Here is a tiny trained network, its code and every weight. The questions are about switching its units off for an input and a class, where a switched-off unit gives its printed mean instead of its output.

import numpy as np


def w(rows, s, z=0):
    codes = np.array(rows[::2]) - 128.0
    scale = np.full(codes.shape[1], s)
    scale[-1] = z or s
    return codes * scale


def norm(h):
    return h / np.sqrt((h * h).mean(-1, keepdims=True) + 1e-5)


def f(y):
    return y / 2 * (1 + np.tanh(0.7978845608 * (y + 0.044715 * y**3)))


def log_softmax(a):
    a = a - a.max(-1, keepdims=True)
    return a - np.log(np.exp(a).sum(-1, keepdims=True))


def net(x, mask):
    res = np.array(x, float).reshape(1, 2) / 4 @ E
    u = 0
    for l in range(4):
        y = f(norm(res) @ A[l][:, :-1].T + A[l][:, -1])
        res = res + np.where(mask[u : u + 10], y, B[l][:, -1]) @ B[l][:, :-1]
        u += 10
    return log_softmax(norm(res)[-1] @ U[:, :-1].T + U[:, -1])


A, B = {}, {}
E = w([
[253,116,185],'x0',
[176,13,16],'x1',
],0.0017)
A[0] = w([
[114,174,253,89],'L0N1',
[226,67,149,49],'L0N2',
[117,125,34,53],'L0N3',
[52,217,91,61],'L0N4',
[99,243,245,84],'L0N5',
[209,125,73,76],'L0N6',
[104,125,105,81],'L0N7',
[180,163,106,26],'L0N8',
[128,93,57,2],'L0N9',
[126,157,129,48],'L0N10',
],0.0038,0.00072)
B[0] = w([
[155,56,197,198],'L0N1',
[183,216,32,173],'L0N2',
[95,96,172,143],'L0N3',
[161,229,107,169],'L0N4',
[207,2,174,254],'L0N5',
[160,101,78,150],'L0N6',
[95,142,142,123],'L0N7',
[100,158,111,113],'L0N8',
[138,85,180,133],'L0N9',
[164,104,123,114],'L0N10',
],0.0026,0.0017)
A[1] = w([
[157,109,126,70],'L1N1',
[32,150,164,181],'L1N2',
[172,75,187,108],'L1N3',
[210,77,155,85],'L1N4',
[126,44,89,20],'L1N5',
[125,78,55,98],'L1N6',
[122,254,185,213],'L1N7',
[128,167,122,80],'L1N8',
[118,36,49,51],'L1N9',
[155,54,180,254],'L1N10',
],0.0041,0.00069)
B[1] = w([
[119,158,146,132],'L1N1',
[181,187,67,208],'L1N2',
[70,172,136,206],'L1N3',
[73,231,99,230],'L1N4',
[120,94,187,160],'L1N5',
[147,82,193,197],'L1N6',
[127,4,96,200],'L1N7',
[155,109,116,101],'L1N8',
[100,85,203,224],'L1N9',
[20,163,109,254],'L1N10',
],0.0027,0.00099)
A[2] = w([
[228,104,124,21],'L2N1',
[129,156,255,3],'L2N2',
[125,197,103,123],'L2N3',
[87,170,93,104],'L2N4',
[135,100,43,76],'L2N5',
[142,202,111,104],'L2N6',
[128,76,88,117],'L2N7',
[201,98,225,126],'L2N8',
[118,137,13,88],'L2N9',
[99,145,146,64],'L2N10',
],0.0053,0.0013)
B[2] = w([
[130,194,82,171],'L2N1',
[75,251,197,249],'L2N2',
[151,44,95,124],'L2N3',
[151,128,38,129],'L2N4',
[108,168,176,186],'L2N5',
[137,81,134,119],'L2N6',
[143,146,224,175],'L2N7',
[59,148,64,251],'L2N8',
[52,169,127,204],'L2N9',
[140,171,118,114],'L2N10',
],0.0029,0.0013)
A[3] = w([
[138,66,29,83],'L3N1',
[147,178,159,165],'L3N2',
[157,168,168,251],'L3N3',
[146,91,58,76],'L3N4',
[85,140,79,150],'L3N5',
[211,111,153,90],'L3N6',
[56,180,87,153],'L3N7',
[116,75,204,136],'L3N8',
[62,136,25,187],'L3N9',
[253,158,61,68],'L3N10',
],0.0058,0.0015)
B[3] = w([
[100,162,159,193],'L3N1',
[56,99,98,182],'L3N2',
[87,94,98,216],'L3N3',
[78,154,158,144],'L3N4',
[206,158,105,183],'L3N5',
[163,156,114,116],'L3N6',
[185,162,134,248],'L3N7',
[154,101,93,173],'L3N8',
[205,134,131,253],'L3N9',
[86,114,4,224],'L3N10',
],0.0047,0.0017)
U = w([
[84,132,7,162],'0',
[30,211,224,164],'1',
[125,134,140,8],'2',
[249,187,168,160],'3',
[125,134,140,5],'4',
[128,9,182,162],'5',
[125,134,140,6],'6',
],0.019,0.018)

Each question gives the input, the list of numbers given to net, and the class t.
The units are the neurons (one row each of A and B). Each row of codes is followed by its name. A weight is (code - 128) times the scale printed after its matrix; where a second scale follows, it is the last column's (A, B and U).
mask holds one flag per neuron, layer by layer. A switched-off neuron (its flag False) gives its mean, the last column of its row in B, instead of its output. The means were averaged over made-up inputs and are rounded, as every weight is.
A unit's drop is (log p(t) with every unit on - log p(t) with that unit switched off) / (log p(t) with every unit on - log p(t) with every unit switched off).
k most important neurons: the k neurons with the biggest drops, biggest first
top k neurons in layer l: the k neurons of layer l with the biggest drops, biggest first
drop when u is switched off: that unit's drop, to one decimal
input [2,-2], class 1: most important neuron => [L2N2]
input [-8,6], class 5: 2 most important neurons => [L1N9; L1N4]
input [6,-2], class 0: 3 most important neurons => [L0N2; L1N9; L0N3]
input [-4,-3], class 3: top 2 neurons in layer 1 => [L1N6; L1N2]
input [0,2], class 5: 2 most important neurons => [L0N4; L3N10]
input [-7,4], class 3: 3 most important neurons => [L0N5; L0N1; L3N9]
input [-2,-2], class 3: top 3 neurons in layer 1 => [L1N10; L1N9; L1N6]
input [1,4], class 5: 2 most important neurons => [L0N4; L2N7]
input [7,-2], class 0: 2 most important neurons => [L0N2; L1N9]
input [-3,-1], class 3: 2 most important neurons => [L2N9; L1N2]
input [-8,-8], class 3: 2 most important neurons => [L1N2; L1N9]
input [5,-2], class 1: 3 most important neurons => [L2N2; L0N1; L1N2]
input [6,7], class 0: drop when L3N10 is switched off => 0.2
input [5,-5], class 1: drop when L2N2 is switched off => 0.1
input [7,7], class 0: drop when L3N10 is switched off => 0.2
input [7,8], class 0: most important neuron => [L3N10]
